Below is a small trained network, with its code and all its weights. Each question gives an input and a target symbol and asks what happens when units are switched off, that is, made to give their printed mean instead of their output.

import numpy as np


def w(rows, s, z=0):
    codes = np.array(rows[::2]) - 128.0
    scale = np.full(codes.shape[1], s)
    scale[-1] = z or s
    return codes * scale


def norm(h):
    return h / np.sqrt((h * h).mean(-1, keepdims=True) + 1e-5)


def f(y):
    return y / 2 * (1 + np.tanh(0.7978845608 * (y + 0.044715 * y**3)))


def softmax(a):
    e = np.exp(a - a.max(-1, keepdims=True))
    return e / e.sum(-1, keepdims=True)


def log_softmax(a):
    a = a - a.max(-1, keepdims=True)
    return a - np.log(np.exp(a).sum(-1, keepdims=True))


def net(x, mask):
    ids = ['βγδελπσψ'.index(c) for c in x.split()]
    T = len(ids)
    res = E[ids] + P[:T]
    r = norm(res)
    for j in range(2):
        rows = slice(2 * j, 2 * j + 2)
        q, k, v = (r @ M[0][rows].T for M in (Q, K, V))
        z = softmax(np.where(np.tri(T) > 0, q @ k.T / 2**0.5, -1e9)) @ v
        o = O[0][rows]
        res = res + np.where(mask[j], z, o[:, -1]) @ o[:, :-1]
    y = f(norm(res) @ A[0][:, :-1].T + A[0][:, -1])
    res = res + np.where(mask[2:10], y, B[0][:, -1]) @ B[0][:, :-1]
    return log_softmax(norm(res)[-1] @ U[:, :-1].T + U[:, -1])


Q, K, V, O, A, B = {}, {}, {}, {}, {}, {}
E = w([
[133,121,121,113],'β',
[140,157,188,165],'γ',
[55,125,165,254],'δ',
[142,116,115,79],'ε',
[132,111,128,80],'λ',
[32,136,103,159],'π',
[114,109,119,83],'σ',
[130,114,153,97],'ψ',
],0.0098)
P = w([
[190,109,91,215],'0',
[129,216,129,58],'1',
[148,139,133,67],'2',
[165,62,128,131],'3',
[120,182,144,93],'4',
[130,132,153,63],'5',
[150,52,147,117],'6',
[95,186,166,89],'7',
[110,123,180,65],'8',
[128,43,168,121],'9',
[79,172,181,97],'10',
[93,106,203,2],'11',
],0.0071)
Q[0] = w([
[105,169,138,109],'h0',
[133,199,136,132],'h0',
[157,105,86,152],'h1',
[88,253,141,109],'h1',
],0.031)
K[0] = w([
[58,87,150,108],'h0',
[107,125,182,43],'h0',
[178,122,64,83],'h1',
[18,15,250,14],'h1',
],0.019)
V[0] = w([
[40,224,55,158],'h0',
[209,193,44,186],'h0',
[29,75,156,210],'h1',
[30,107,2,91],'h1',
],0.018)
O[0] = w([
[127,234,91,142,2],'h0',
[119,172,172,209,94],'h0',
[84,52,93,167,158],'h1',
[5,127,199,138,49],'h1',
],0.018,0.0042)
A[0] = w([
[162,157,150,204,51],'n0',
[160,171,5,123,255],'n1',
[173,101,111,130,111],'n2',
[25,128,113,52,126],'n3',
[220,104,150,132,9],'n4',
[198,107,97,60,164],'n5',
[137,111,88,205,188],'n6',
[36,193,84,75,147],'n7',
],0.018,0.0047)
B[0] = w([
[110,195,59,53,165],'n0',
[21,149,71,4,226],'n1',
[108,190,160,97,173],'n2',
[17,223,100,197,214],'n3',
[22,93,130,60,187],'n4',
[193,202,111,199,255],'n5',
[183,81,139,180,198],'n6',
[30,154,20,192,187],'n7',
],0.022,0.0094)
U = w([
[220,221,109,217,103],'β',
[177,154,32,10,99],'γ',
[96,28,62,161,246],'δ',
[114,169,191,85,3],'ε',
[76,94,207,39,127],'λ',
[13,185,96,212,57],'π',
[133,110,254,207,241],'σ',
[237,86,142,150,252],'ψ',
],0.0078,0.0025)

Each question gives the input, a string of symbols that net reads in full, and the target symbol t.
The units are the heads (2 rows each of Q, K, V and O) and the neurons (one row each of A and B). Each row of codes is followed by its name. A weight is (code - 128) times the scale printed after its matrix; where a second scale follows, it is the last column's (O, A, B and U).
mask holds one flag per unit, heads first, then neurons. A switched-off unit (its flag False) gives its mean, the last column of its rows in O or B, instead of its output. The means were averaged over made-up inputs and are rounded, as every weight is.
A unit's drop is (log p(t) with every unit on - log p(t) with that unit switched off) / (log p(t) with every unit on - log p(t) with every unit switched off).
The circuit of an input: a set's keep is (log p(t) with only the set's units on - log p(t) with every unit switched off) / (log p(t) with every unit on - log p(t) with every unit switched off). Starting from all 10 units, units are removed one at a time, each time the one whose removal leaves the highest keep (on an exact tie, the one counted first), for as long as the keep stays at least 0.8.
units of the circuit, in order: the units of the circuit, biggest drop first
top k neurons: the k neurons with the biggest drops, biggest first
which heads matter: for each layer, one digit per head in row order, 1 if its drop is at least 0.15 and else 0, layers parted by /
input γ β ε δ π δ β, target γ: which heads matter => 01
input λ ε ψ γ λ γ π, target λ: which heads matter => 11
input γ ψ λ δ ψ δ β λ β λ, target γ: which heads matter => 01
input σ ψ σ δ, target σ: which heads matter => 11
input β σ λ γ λ λ γ γ ε, target γ: units of the circuit, in order => [h1, n1]
input ψ σ σ π γ π σ σ λ λ, target ψ: top 4 neurons => [n1, n3, n5, n4]
input λ γ ψ, target γ: which heads matter => 01
input ε γ β γ δ ψ, target δ: units of the circuit, in order => [h1]
input λ γ σ λ β β γ, target λ: units of the circuit, in order => [h0, h1, n5, n3]
input λ δ δ π ψ, target γ: units of the circuit, in order => [h1, h0]
input ψ σ ε σ ε σ δ ψ ψ σ σ, target γ: units of the circuit, in order => [h0, n5]
input β ψ π σ, target β: top 4 neurons => [n1, n0, n6, n3]
input ψ ε π σ ψ ε β, target ψ: units of the circuit, in order => [h0, h1, n3]
input σ ψ σ σ ψ ε δ π ψ σ δ, target γ: top 2 neurons => [n6, n7]
input δ λ γ σ δ ψ δ δ λ γ, target δ: top 2 neurons => [n5, n1]
input ψ ψ ψ σ γ β, target γ: units of the circuit, in order => [h1, h0]
input λ ε σ ψ, target λ: top 2 neurons => [n4, n5]
input β λ ε γ, target β: top 3 neurons => [n1, n0, n6]
input γ λ γ σ σ σ γ δ ψ π, target γ: units of the circuit, in order => [h1, n1]
input σ λ σ β σ ψ β λ, target γ: units of the circuit, in order => [h1, h0]
input δ ε σ λ λ λ β, target δ: top 2 neurons => [n6, n5]
input λ λ λ, target λ: which heads matter => 10
